Each row has two labels, one from each of two sets.
[-40.3 -49.5  19.8  14.9   4.6   4.7  13.3  27.1  -6.4  40.0 -21.0 -20.8
  -7.2  17.0   6.1  -0.3  25.2 -24.2  -1.1   5.5  -1.6  33.3  -8.9 -31.4
  10.3  -0.2  10.6 -23.2 -24.1  41.6] -> nunit + Vutak
[  0.8 -66.3   7.0  18.3  -4.3   1.6  11.9  -0.4  -4.4  30.6 -30.5 -13.5
  -1.1   6.4  -3.2  -1.4  33.8 -17.3  -0.2  -5.4 -16.9  48.9 -30.4 -28.2
  -3.7   2.6   0.8 -28.1 -18.7  19.9] -> puza + Vutak
[ -8.5 -33.7   1.2  17.4 -12.2   5.0  -5.9   8.1 -11.2  46.6  -9.4  -2.8
  -6.8  18.9  11.1   1.3  11.0 -24.8  23.6  20.7  -3.0  18.1 -33.7 -20.9
   2.0  -2.0  -5.1 -26.2  -5.7  29.9] -> nunit + Vutak
[-27.6 -26.8  15.0  -5.7   0.7  -0.5   5.9 -31.9 -14.8  27.8 -29.7   8.6
  -9.4   4.7  33.5   6.0  37.5  47.0  15.8  11.2  -4.9 -82.4  12.9 -53.5
   4.2 -14.0  -3.3 -23.1   6.8  36.3] -> nunit + Mono
[-50.8  -9.4  25.1  14.4   0.0  -7.9 -10.0   1.6  -1.6 -42.8  -2.1 -10.6
   0.2  38.2   9.4  -8.2 -22.4  27.8   6.1   7.9  -5.0  51.7  11.3   3.4
  -1.3 -22.5  -2.2   0.3 -46.6  36.3] -> nunit + gase
[-42.9 -38.9  22.5  -5.3  -5.3  16.8   3.9   5.6 -17.2  13.0 -31.7 -13.5
   2.4  10.4   5.9   5.5  29.8  -7.4   7.4  12.7  -7.5  16.8   6.7 -26.1
  -0.3  -6.2   3.6 -21.9 -56.0  43.8] -> nunit + Vutak
[ -9.5 -17.8  12.5  -7.9  -3.6 -11.8   2.2 -50.8 -20.7  25.2 -29.5  -0.7
  -7.2  21.8   0.6  -3.9   8.2  40.3  22.5  -2.6 -15.3 -23.2  23.5  -8.3
   6.9  -2.7 -12.7  -7.9   8.5  13.1] -> puza + Mono
[-65.5 -36.7  12.8  16.0 -26.0 -15.3  -6.4 -51.5 -16.2   0.6  -9.5 -18.1
  -1.7  28.0  -3.9 -11.3  21.3  79.2  18.2  -5.9 -10.9  34.3   3.2  -4.0
   8.1 -12.0  -8.5   6.0 -34.2  -1.6] -> puza + gase
[-53.5 -35.4  12.0  10.2  -2.6   2.4  -7.4 -17.1 -14.6 -41.6   4.2 -29.0
  -5.4   3.3 -14.1  -9.1  -0.9  24.3   5.0   5.1 -10.9  84.6  -8.2  -7.4
   9.0   2.8   8.9   4.7 -65.8  -7.4] -> puza + gase
[-32.2 -51.3   5.8  11.0   8.7  10.2   7.6  17.6 -13.5  62.2 -17.0  -8.3
  -2.8  10.6   2.4  -9.0  35.0 -34.6  16.9   7.1   4.2   4.6 -24.8 -31.0
  10.2  -4.9  -0.4 -17.2 -20.4  37.6] -> nunit + Vutak
[-38.9 -21.9  67.8  -6.8  -5.0  -7.1  -1.4 -37.7 -14.4   0.0 -20.4  -8.3
   1.4  34.8  -3.4  12.5   2.9  53.0  17.8   7.5  -3.6 -16.0   7.8 -27.4
   4.0 -16.0 -22.8 -13.8 -15.0  18.0] -> nunit + Mono
[-34.3 -42.6  -5.7  27.1  -2.8  -1.3  13.4   9.3  -8.9  57.1 -19.6  -3.2
  -0.1  -9.4 -36.0  -6.7  39.7  -6.3   2.4   6.1  -6.0   3.8  -8.1 -23.6
   3.3   5.9  -7.4  -9.9   8.2  24.3] -> puza + Vutak
[-64.1  -4.9   1.1  17.0 -11.4 -13.3  -5.2  -0.6  -4.6  -2.3 -20.4  -6.3
  -6.4  15.8  -1.9 -16.5  28.2  20.0   3.6  -3.6   3.8 -36.6  19.6  -1.6
   9.6  -5.4 -13.0  -0.7 -32.9  32.4] -> nunit + gase
[-58.3 -21.4  10.2   9.7   2.9  -1.7   4.4 -17.9 -13.7  47.5 -18.2 -17.7
 -10.7  17.4  -3.7  -7.9  12.0  32.2   6.7  -1.3 -14.1  -4.0   9.7 -17.9
   5.8  -5.3 -12.2 -17.4 -19.2  35.2] -> puza + gase
[-11.9 -52.2   5.6   8.3  -2.7  -1.3  18.4  33.1 -10.4  47.6  17.8   5.3
 -10.8  11.4 -10.4   9.0  17.0 -40.4 -10.2  22.8 -13.5  28.4 -35.9 -24.9
  -0.2  -9.2   8.5 -29.2 -23.3  35.0] -> nunit + Vutak
[ -8.2  -6.8  29.6 -21.5   7.6  -3.7   1.9 -51.7 -10.5   6.1 -21.2   0.0
  -2.0  30.1   6.4 -14.0  -0.8  34.1   7.8  -6.6  -1.9 -14.8  18.6 -24.3
   7.3  -3.9  -1.7 -10.0  11.5  13.0] -> nunit + Mono
[-45.3 -20.7  22.0   6.4   7.6 -11.7  -8.1  10.7  -6.3 -22.6  -4.3 -19.4
  -0.7  27.3   3.9   7.0   1.7  19.4  10.5   9.7   5.7  31.4  12.0  -1.5
   7.3 -13.4   9.0  -5.8 -33.0  62.8] -> nunit + gase
[-57.7 -35.1  18.9  22.8  -0.7  -5.2   5.5 -17.6 -12.4   8.8  -9.4 -19.1
   1.3  21.0   3.1  -8.3  25.0  16.8   1.7  17.6 -10.8  50.2   8.2 -31.7
   8.4  -1.0  11.1  -5.4 -35.9  21.6] -> puza + gase
[ -8.0 -34.8   7.8 -16.2   2.9   6.4   0.0 -30.1 -14.5  -2.0 -34.7  -1.5
  -2.1   8.7  17.8  -3.4  17.6  35.4  -7.6   3.0  -7.3 -24.5 -10.4   0.5
   6.1  -8.5 -20.0   5.4 -11.8  24.3] -> nunit + Mono
[-13.3 -38.1  21.3  -1.9   3.3 -11.1   4.1 -54.4 -30.0  16.9 -31.3  -0.5
  -0.5  20.3   7.8 -21.6   8.7  42.6  -6.7  -6.6  -3.5 -18.5  -8.7  -6.1
   9.4 -14.9 -28.7 -16.1  21.9  19.7] -> puza + Mono
[-79.0 -52.0   9.8  17.8  -1.3   4.6  -1.0 -32.1  -2.4 -11.2 -20.3 -13.8
  -3.3  21.7  -6.1 -13.8  10.8  42.9   6.2   3.6 -12.4  28.6  15.9  -5.0
  10.4  -5.0  -5.9   0.4 -42.1  16.6] -> puza + gase
[-13.1 -50.8  17.6   4.7  -3.0  11.5  11.9  20.5 -14.1  58.9 -27.1 -17.6
  -4.4  26.4  19.9  50.0  24.9 -30.8   7.3  17.3  -9.8  18.9 -22.9 -36.5
  -2.7   4.4   0.7 -24.0 -28.1  48.5] -> nunit + Vutak
